Each row has a class, written as a number after it.
[ 11  -3  14 -10  -8  10   0   2  -1 -16  24  19  -6   6 -23  20 -14  20
  -7 -13 -14 -28 -42 -23  11 -19   4   3   7  -2  -5  14   3  -7] => 10
[ -4  18   9  -9  -8  20   1   7   1  15 -15  -6  -6   2 -10   5 -19  -8
  -7  -6   8 -13   8   7  -3  -4   3  -3  16  -1   4   5  -6  -7] => 12
[ 15  -5  -1  -6   4 -15   3  10 -10  -1  -8   3   3  -8   8   2  -1   4
  24   2 -16  11 -21 -26   0  20 -10   7   6  -4   3   6  -1   3] => 10
[  3  19  -6  -4   0  -8   8  15  10  26  -3  -6   3 -10   8  -3  25  13
   1 -12  -5  -4  22   1  15   0   8  -5  -3 -13   3 -15 -15  -6] => 3
[ -5   9  10 -12   2  25  -3   4  -6   4 -15   5  -9  -4  -6  12  -7  -4
  -1  -1  -4 -16   1  -1  -3   1 -13   5  18  -2   1  -1   3  -4] => 12
[ -5  -1  18   1   5   7   0  -8   5 -13   5   5  -9  19 -12   5 -12 -14
  13 -13  -8 -14  -2  -1   0 -13  18   0  12   8  -1  12   5  -3] => 11
[  2   6 -11  -1   0   5   1  10   8   7   1   7  -4  -6  12  15  13  -4
 -23   8   7   9  30   2  28  12  -5  -4  -9   9   4 -17 -12  -2] => 0
[ 13 -23  15  -8  -8 -27  -5  -3 -15   5   6   7  17  -1   1 -18  10 -12
  24 -19  -4  10 -28 -18  -4  19   5   8  10 -17  29  12  -2   4] => 10
[  9  -7 -14  10  -4  10  21 -12  30  47  -1 -31 -19   5  20  26 -54  11
 -25  36  12 -17  48  33  18   6  39 -45   5   8  -9 -13 -16 -28] => 2
[  0  -1   3  -4   3  -6  -1   1 -17  16  -3  -1 -20   7  -5 -12 -19 -13
  -2 -11  -3  -9   3   5  10 -13   8 -25  -7   4 -12  -7  -2  -1] => 7
[  0 -10   1   0   7  -7  -1  13   2 -13 -11   7  17 -10  -2  21  11  25
  11  16  -8   2  -9 -10   7  19  -8  -4 -11   9  -3  -7  -9   9] => 9
[-13  12  30   3   2   8  -3  -3  -4 -17   6  -5 -23  22   1  23 -12   2
  -5   3   3   1 -10   6  -1 -37  20  -6  -6   0   2   3  -6  -2] => 9
[ 44 -25 -23  49  10  13  -1  13  38 -46  11 -14 -64 -19  18  62 -85  31
  11  19 -31 -21  19 -11 -14  -2  36 -88  19  13 -31  19  13  -8] => 6
[  9  -3  -6 -10 -10   2   7  10  14  16   2   4   5   3   5   8  21  -7
 -26  -7  -2  -3   7   7  12  -5   8  -6   1 -18  -4 -12 -17 -11] => 5
[-16   6  10   3  -2   0   6  -4  19 -17  13 -12  -8  12  -2  17  -6 -14
 -15 -14  11   5 -19   3 -11 -21  24 -12   6  -5   2  -1   2 -18] => 6
[ 12  18   0 -24   7 -12   5  11   2  31 -12  -7  -2  -6  -1  -9 -22   3
  -3   1  16  18  39  -3  16  22  -7   8 -17 -17   7 -14 -16   5] => 4
[ 35  -6  13 -12   1   7   8   6 -23  51 -36  18  -5  -7  35 -37  36  23
  -5 -13 -28  17  61   3  40 -10 -19   4  10 -14  22 -19   0  39] => 11
[  0   9  -9   2   0   8   1   3   8   9   1  -7 -13   3  14  11  -7 -10
 -20  11  12   7  37   9  22  11  11  -9   0  11   7 -10 -15  -5] => 0
[ -5  -2   0   0   0   4   4   0  16 -13   9  -3  -2  -2   0  17 -10   1
 -12  -4   7   5 -12  -6  -2   0   0  -7   3   3  -8  -1   4  -9] => 6
[-19  10  -3  -3   7   5   2  -2  13 -20   2  -8   3  -3  -1  12  -5  -7
  -8  -4   7  -4 -21  -2  -6  -2   3  -5   6   1   0  -5   6 -12] => 6
[-30  17 -15  -9  28   8  -8  -4  -4 -26 -13  -8   0  11   4  12  10  -7
  -8  -3 -20 -45   2  13  -1 -25  23 -32   4  -4   2 -26  -4 -24] => 7
[  9   2   0 -14  -5  15   0   1   9 -11   5  17  23 -13   0 -10   7  12
  -1  -2 -12   0  14   0  -1  21 -19  20  13  -6   0   1 -12   2] => 8
[  5  13  -9   1  -2   6   6   7   6 -16   8   6  16 -16   1  -8   2  16
   5   5 -21  -8  16   0   2   3 -20  -4  17  -5  -8  -4 -11   2] => 8
[  5 -18  -9  10  -3 -19   4   5  -8   3  -2  -8  -1  -7 -11  -7 -10  10
  13   4 -20  24  11 -17  -2   6  -2  -7   2   2   2   4 -10   6] => 1
[-10  -6  -1  -8  -1   4  -3  -3   7 -18  13   9  17   7  -9  -1   4   0
 -10 -13 -14  -9   9  -1   4 -18  14  -8   6 -11  20  -3  -5 -14] => 1
[ -6 -17   7  -3  -6  -5 -16  10  -6  -9  -1  15  -8   6   7  18  11  -5
 -20  -4   7  -2   6   6  -1  13   1 -17 -11  12  -7  -1 -14  -3] => 7
[ -9  11  13 -19 -23  38  -9  14   9  14   4  -1   0  10   2  15   8  15
 -53   7  26 -22  14   7   8   6  -8  18 -12 -10  -2 -12 -11  -9] => 2
[  2  14  13 -20  17 -18  15  15 -10  14 -20   2 -13   6  13  -6 -10  -9
  15   3   1  19  37 -14   9  12 -26  14 -11 -20   7 -20  -2  32] => 4
[ 24  41 -31 -25  -2 -12  13  -8  -1  27 -18 -22   4 -25  18 -45  28   2
  -2   6  10  45  18  13  14  61 -18 -18  -2 -10   9 -31 -10   0] => 6
[ -7  -2   1   1  -5   3  12  15   5   0   4 -11 -15  -3   5  22   2   4
 -10  14  -2  -9   9  -3   1  -2 -12 -14   1  -5  -4 -17  -8  -1] => 2
[ 24  11  -8 -17   2   9   4   4  -9  23 -13  -2 -11  -1   4 -27 -11   1
   1  -2 -12  29  33  -1  14  10  -8   3  -8  -8   2 -18  -1   2] => 1
[  5   6 -11 -13  -4   4   5  17   1  17  -8  22   5 -20  25   7  24  -1
 -21  14  -4   5   9  -3  23  25 -30   1 -10  -3 -18  -3 -16   0] => 5
[-14   9   9 -13 -10  23  -1   8   8  -5  -3   9  14   5 -22  13   3   0
  -9 -11   6 -24  -5  -4  -5  -5  -5   9  10  -3  -1   2  -3  -7] => 12
[  7  10  -9 -13   6   3  -5  14 -14   8 -23  -2 -14   0   8 -13   3  -1
  -6  -5 -12   0  12   3   5  -1  -5 -22  -4   4  -8 -15  -7   3] => 7
[  1  -1  15 -22   3  -2  -4   7   4   4  -5  14   2  -3   0   6 -10   0
  -4  -8   9   3  11  -9  -1  17  -3  11  -5 -15  15   0  -3   8] => 4
[ -9   4  -2  23  -9  22  -7   4  14 -28  -5 -14   2  18   4   9  -8  12
  -3  11 -12 -11  18   3 -31 -23   7   1  18  -1  -8   8 -16   5] => 8
[-10  -2  13   7  -4   3  -3   2   8 -15  -4   1   7  14  -5  -1   3  -9
  15 -12  -9  -9  -4  -5 -10  -6  18  -3  17  10   2  17   2   2] => 11
[ 12  20   2  -3  -2  -8   1   5 -18  16  -6 -11  -6   0  21 -16 -30  -8
  20   5  -2   0  -4  -6   9   3  -3 -10  12  -2   1  10   1  -3] => 10
[-30  10   7   3  -9 -39   0  30   7  12   5 -15  56  10  -7   4   7 -25
  -9 -16  31 -26  -5  17  23 -23  26 -29   2 -12  43  -5 -38 -29] => 10
[ -1  -7  -2  -7   1  -2   5  -9   2 -10  19   5  -1   3 -11   1  -9   1
  -3  -3 -14   5  13  -2  10   0   8 -12   6  -3   9   0  -9 -12] => 1
[  6   5  18 -11  -2  -6  -4   7  -5  39  -6  -5  -5   2  15 -12  13 -16
   4 -16  14  10  24   7   8  17   2  16   2 -15  16 -10  -8  -1] => 3
[ -9  -9  14   0   0   8  -2  -9  14 -11  10  15  10  11  -2  15   7  -2
  -4  -8  -5 -18   8   8   9  -6  19  -8  16  12   5  14  -4 -11] => 11
[ -7   9   8  -2  -2   2   3  -7  15   6   5 -15  -8   6  21   3 -10 -11
 -20  -8  24  23  16  13  -2 -10  19  -2  -1  -5   7  -4  -5 -14] => 6
[ -6   1  14 -26  -8   8   6 -24  17   6  24  34   6  16 -11  18 -36   0
 -35  10  45 -30  34  23  40  16  -8  -2 -13   6  10  -3 -12  11] => 4
[ -3   2  -9   2 -15  15  -7   8  17 -22   6 -10   4  10 -30  15 -32  -6
 -14  -6   6 -32 -15  -9  -2   1  23  -3  25  12   4  10   2   0] => 0
[-22   3  21 -11   3  -7   9  24  13 -12  13  -7  -1  -2   7  27  -1 -28
  -9 -15   7 -14  -2   4  -5 -15  16  -3   5 -23  22 -14  -3 -24] => 2
[  2   3   9   3  -4 -12   2   5  -7   4  11  -4  -1   7  10   5 -12  -2
   7  -4  -1  -4 -10  -7   9 -13  10 -10   7  -4   6   8  -7 -11] => 10
[ 12  -6  11  -9 -29   0  15 -10  24  28  29  -2  -4  18 -13  10   0   5
 -11 -13  23  13   8  10   8  -7  13   8  14  13  -9   3 -11 -11] => 3
[ -2  -8  -1   2   1   2   1  -2  -7 -13   8  -1 -15   8 -10   8  -8   3
  -2   4 -19   8   9  -5   2 -13   0 -12   9   3   5  -1  -7  -3] => 1
[ 37  46  -5 -64 -17  53  -4  40  39  12 -28  17  37 -43  13 -52 -36   1
   2 -55  23  34 -36 -32 -18  36   5  67  -9  -5 -23  20  46 -14] => 6
[ -6   2   5   3  -8  -1  -1  -6  14  -3  10  -8  -1   8   8   6  -9 -11
 -21  -9  14   7  -3   6  -3 -18  12 -17   4 -10   2  -1   4 -14] => 6
[ -9  11  -6  -6  -1  -2   3   0   7  12  12  -3   0  -1  -6  -2 -19 -26
  -9   1  19   3  16   1  25  14   8  -3  -4  10   5   1 -12 -12] => 0
[ 29 -50 -23   0 -25 -42  -5  44   8  57 -39   1  60 -31 -30 -28  58   9
   1 -15   5  47 -12 -39  -6  58 -15  38 -45 -24  -1  -9 -36  21] => 5
[  2  12  16 -20  10 -11  11  14   4  10   4  14  -6  -6   3   5 -20 -10
   4 -12   3   5  16  -6  15 -11  -7  -7  -6 -17   7 -10   4   2] => 4
[ -3   4  -5  -1   4   2  -2   1  -3  -2 -11  -7  -4  13  14   3  -2   1
 -11  10 -12   7  34   7   3  -1   8  -7   1  -9  12 -13 -11  -5] => 1
[ -1   4   9  -7  -2   1  -8   3   1   8   0   2  -4  -3   4   4   8  -5
   5 -11   9  -4   2  -1  -1   8  -3  19   8  -4   6  -1  -2  -1] => 3
[-13   5 -10   6   1  -2   2   6  20 -25   2  -5   3  -7   9  24  24  15
 -19   0  -4  12  -8  -7  -6  -4   3 -15  -1  -3  -2  -5  -8 -11] => 6
[  5   8   1   0  -5  -6   1   8   0   1  -7  -4   5   7  10   1 -14   7
   3  -3   1 -13  -6  -5   6  -9  17  -3   4  -5  12   6  -9   0] => 10
[ -3   6   8  -4 -12  22  -6  -3  12 -16   7   6  16   8   0  -6  17   4
  -9  -5  -5  -6  11  10 -15  10   1  14  13  -7   6   0 -15  -3] => 8
[  5  -1  -3 -11   4  12  -5  -3  -9  -9  -7   7  -8   3  -2  -1   8  14
 -12   2 -18   6  20  -4   6  10  -5   9   0  -8  13 -11  -7   6] => 1
[  0  -1   1  -8  -9   4  10   5  11  10  10  -7  -4  -8   9   5 -10  -2
 -10   6   9  -7  16   4   5  11   1 -11   0 -10   2 -11  -3  -8] => 2
[-12   9  13   5   8   3  -3   5   7 -13 -11  -6   4  15   2  -1  -1 -16
  19 -15 -12  -9   2  -5 -12 -14  24   2  10   0   2   9   5  -5] => 11
[-23  -3   9  -3  -5   2  -8   1  17 -21  13   1  23  -5  -6  11  11  -3
 -25 -24  10 -19 -26   0  -4 -16  20 -11  12 -15  21   3   1 -19] => 6
[-15   6  12 -17   9 -21  26  -7  24 -15  38  25  38   0  -3   8  26 -36
  -1 -17  -9 -11  12  29  22 -20   2 -21  16 -20  25 -26 -16 -31] => 8
[-16   0  23  -1  10   1  -7 -24  -6 -39  11   1 -19  23   2  26   3  -3
  10  15   5  14 -15  -2 -16   2   8  13 -10   4  -4   3  -3   1] => 9
[  6  11  -2 -14   3   7   1   5  -8  -1  -7   1  -9   5   5 -11  -4  -3
  -1  -1 -11  22  24  -4   6   3 -10   9  -5  -5   2 -11  -1   1] => 1
[ -5   1  -6  -8   6  10  -4   0  -6 -14  -2   7  -1  -2   1   5   5   9
 -10   4 -18   3  17  -2   9  -9  -6  -2   5  -2  13  -6  -9  -5] => 1
[  1   3  15  -5   8  11  -1 -10   1   0  -4  11 -11  12  15   5  11  -1
  -2  -1  -5   1  30  10  14  10   6   4   7   9   4   1  -5   1] => 11
[  2  10   5 -12  -8  -1  17  12   2  11   0   3   2 -10 -20   3  22  -1
   7 -15 -14  13  -9  -9  -3  -2  -7  -8  11  -6  -1  -3  -6  -7] => 12
[  3  21   3  -5  10   7   7  -6   1   7 -11   1  -3   8  11 -20 -13 -15
  23  -2  -9  -4  21   5  12  -7   2  -8   9   8  -8   0  11   2] => 11
[ -52   25   52  -20   -6   34   -4   23  -12 -104   32   74    0   42
    7   47   48   23  -37  -28    6 -114   14  -15   34  -50  -64   55
   24  -12   13  -23   25   82] => 3
[  2  17   2 -14  -5  15   8   5   0  27 -18  -4   4   3  -7  -5  -7  -4
  -3   1   7 -13  24  11  12  19  -7  -7  11  -3   3 -10  -8   1] => 12
[  5   4  10  -7  -5   1  -6   1   0  22  -5  -5  -9   3  13  -4  13   0
   1 -10  13   5  24   5   2  17   3  22   4  -8  11  -7  -9   6] => 3
[  9 -10  10 -10  -6   9   7   7   8  24   9   8 -13   3  -5  14  -8 -18
 -23 -14   1  -1  -8   2  12 -23  10   4   0 -11 -10   0  -9 -17] => 5
[-21 -12 -11 -13  -8   1   8 -13  39 -81  41  13  43  -8 -39   2 -26 -14
  38 -23 -17 -12 -96 -58 -43  -9  -6   2  26   2 -32  46  42 -16] => 6
[  36   26  -14  -34  -24   -2    6   11   -6   93  -48  -25   36  -12
  -21 -101   -6  -43   32  -20   23   44   15    4    3   49  -14   -7
  -10  -23   19   -4  -10    2] => 12
